Here is a tiny trained network, its code and every weight. The questions are about switching its units off for an input and a target symbol, where a switched-off unit gives its printed mean instead of its output.

import numpy as np


def w(rows, s, z=0):
    codes = np.array(rows[::2]) - 128.0
    scale = np.full(codes.shape[1], s)
    scale[-1] = z or s
    return codes * scale


def norm(h):
    return h / np.sqrt((h * h).mean(-1, keepdims=True) + 1e-5)


def f(y):
    return np.maximum(y, 0)


def softmax(a):
    e = np.exp(a - a.max(-1, keepdims=True))
    return e / e.sum(-1, keepdims=True)


def log_softmax(a):
    a = a - a.max(-1, keepdims=True)
    return a - np.log(np.exp(a).sum(-1, keepdims=True))


def net(x, mask):
    ids = ['Σαβδεζηθλμ'.index(c) for c in x.split()]
    T = len(ids)
    res = E[ids] + P[:T]
    q, k, v = (norm(res) @ M[0].T for M in (Q, K, V))
    z = softmax(np.where(np.tri(T) > 0, q @ k.T / 2**0.5, -1e9)) @ v
    res = res + np.where(mask[0], z, O[0][:, -1]) @ O[0][:, :-1]
    y = f(norm(res) @ A[0][:, :-1].T + A[0][:, -1])
    res = res + np.where(mask[1:9], y, B[0][:, -1]) @ B[0][:, :-1]
    return log_softmax(norm(res)[-1] @ U[:, :-1].T + U[:, -1])


Q, K, V, O, A, B = {}, {}, {}, {}, {}, {}
E = w([
[99,227,58,151],'Σ',
[110,133,229,65],'α',
[201,63,213,112],'β',
[76,107,146,85],'δ',
[87,193,151,87],'ε',
[109,135,151,151],'ζ',
[152,134,215,83],'η',
[8,93,73,65],'θ',
[132,162,148,110],'λ',
[204,148,90,150],'μ',
],0.015)
P = w([
[17,60,1,52],'0',
[91,178,242,190],'1',
[97,157,241,199],'2',
[100,131,255,190],'3',
[98,148,237,179],'4',
[97,163,230,169],'5',
[92,154,244,154],'6',
[95,136,227,168],'7',
[100,130,233,129],'8',
[85,129,206,105],'9',
[90,113,226,94],'10',
[92,107,192,70],'11',
],0.0018)
Q[0] = w([
[183,93,145,3],'head 0',
[167,114,105,224],'head 0',
],0.019)
K[0] = w([
[107,107,182,255],'head 0',
[224,91,49,75],'head 0',
],0.018)
V[0] = w([
[177,151,118,1],'head 0',
[127,162,75,159],'head 0',
],0.0096)
O[0] = w([
[190,255,215,254,141],'head 0',
[110,177,25,67,5],'head 0',
],0.0053,0.0025)
A[0] = w([
[110,141,146,167,252],'neuron 0',
[41,143,37,207,88],'neuron 1',
[148,86,114,90,108],'neuron 2',
[255,136,118,123,219],'neuron 3',
[49,160,144,166,95],'neuron 4',
[125,72,117,41,88],'neuron 5',
[46,76,149,136,197],'neuron 6',
[240,122,82,106,202],'neuron 7',
],0.014,0.0022)
B[0] = w([
[157,135,127,115,242],'neuron 0',
[106,153,172,255,172],'neuron 1',
[151,136,109,99,178],'neuron 2',
[139,121,54,146,195],'neuron 3',
[97,98,92,76,253],'neuron 4',
[150,153,120,47,250],'neuron 5',
[142,83,138,117,244],'neuron 6',
[63,103,128,98,164],'neuron 7',
],0.024,0.0054)
U = w([
[95,169,144,164,254],'Σ',
[133,134,250,105,165],'α',
[200,52,99,148,125],'β',
[105,53,141,107,61],'δ',
[43,232,125,56,149],'ε',
[128,116,121,101,118],'ζ',
[217,166,165,134,122],'η',
[39,63,160,143,90],'θ',
[202,209,54,113,114],'λ',
[82,106,44,134,58],'μ',
],0.012,0.0047)

Each question gives the input, a string of symbols that net reads in full, and the target symbol t.
The units are the heads (2 rows each of Q, K, V and O) and the neurons (one row each of A and B). Each row of codes is followed by its name. A weight is (code - 128) times the scale printed after its matrix; where a second scale follows, it is the last column's (O, A, B and U).
mask holds one flag per unit, heads first, then neurons. A switched-off unit (its flag False) gives its mean, the last column of its rows in O or B, instead of its output. The means were averaged over made-up inputs and are rounded, as every weight is.
A unit's drop is (log p(t) with every unit on - log p(t) with that unit switched off) / (log p(t) with every unit on - log p(t) with every unit switched off).
The circuit of an input: a set's keep is (log p(t) with only the set's units on - log p(t) with every unit switched off) / (log p(t) with every unit on - log p(t) with every unit switched off). Starting from all 9 units, units are removed one at a time, each time the one whose removal leaves the highest keep (on an exact tie, the one counted first), for as long as the keep stays at least 0.8.
units of the circuit, in order: the units of the circuit, biggest drop first
top k neurons: the k neurons with the biggest drops, biggest first
drop of u: that unit's drop, to one decimal
input β ε ε ε η β μ η, target η: units of the circuit, in order -> [neuron 4; head 0; neuron 3]
input μ Σ α ζ, target Σ: top 2 neurons -> [neuron 1; neuron 5]
input η ε ε ζ, target η: top 4 neurons -> [neuron 0; neuron 7; neuron 6; neuron 5]
input β Σ β θ, target θ: units of the circuit, in order -> [neuron 1]
input β α α λ, target λ: top 2 neurons -> [neuron 6; neuron 3]
input Σ λ ε α ε ε λ λ α μ λ, target λ: top 4 neurons -> [neuron 6; neuron 3; neuron 5; neuron 7]
input ε Σ μ ε ζ, target ε: top 2 neurons -> [neuron 4; neuron 6]
input λ α ε λ α β θ η δ μ ζ, target λ: top 2 neurons -> [neuron 6; neuron 0]
input θ ε ε β Σ θ ε ε μ, target μ: top 2 neurons -> [neuron 3; neuron 7]
input λ ε α ε ε λ λ α α α ζ, target λ: drop of neuron 0 -> 0.3
input ε ε α α Σ ζ, target ε: drop of neuron 5 -> 0.2
input α ε α ε ε α β ε λ Σ, target Σ: drop of neuron 1 -> 0.7
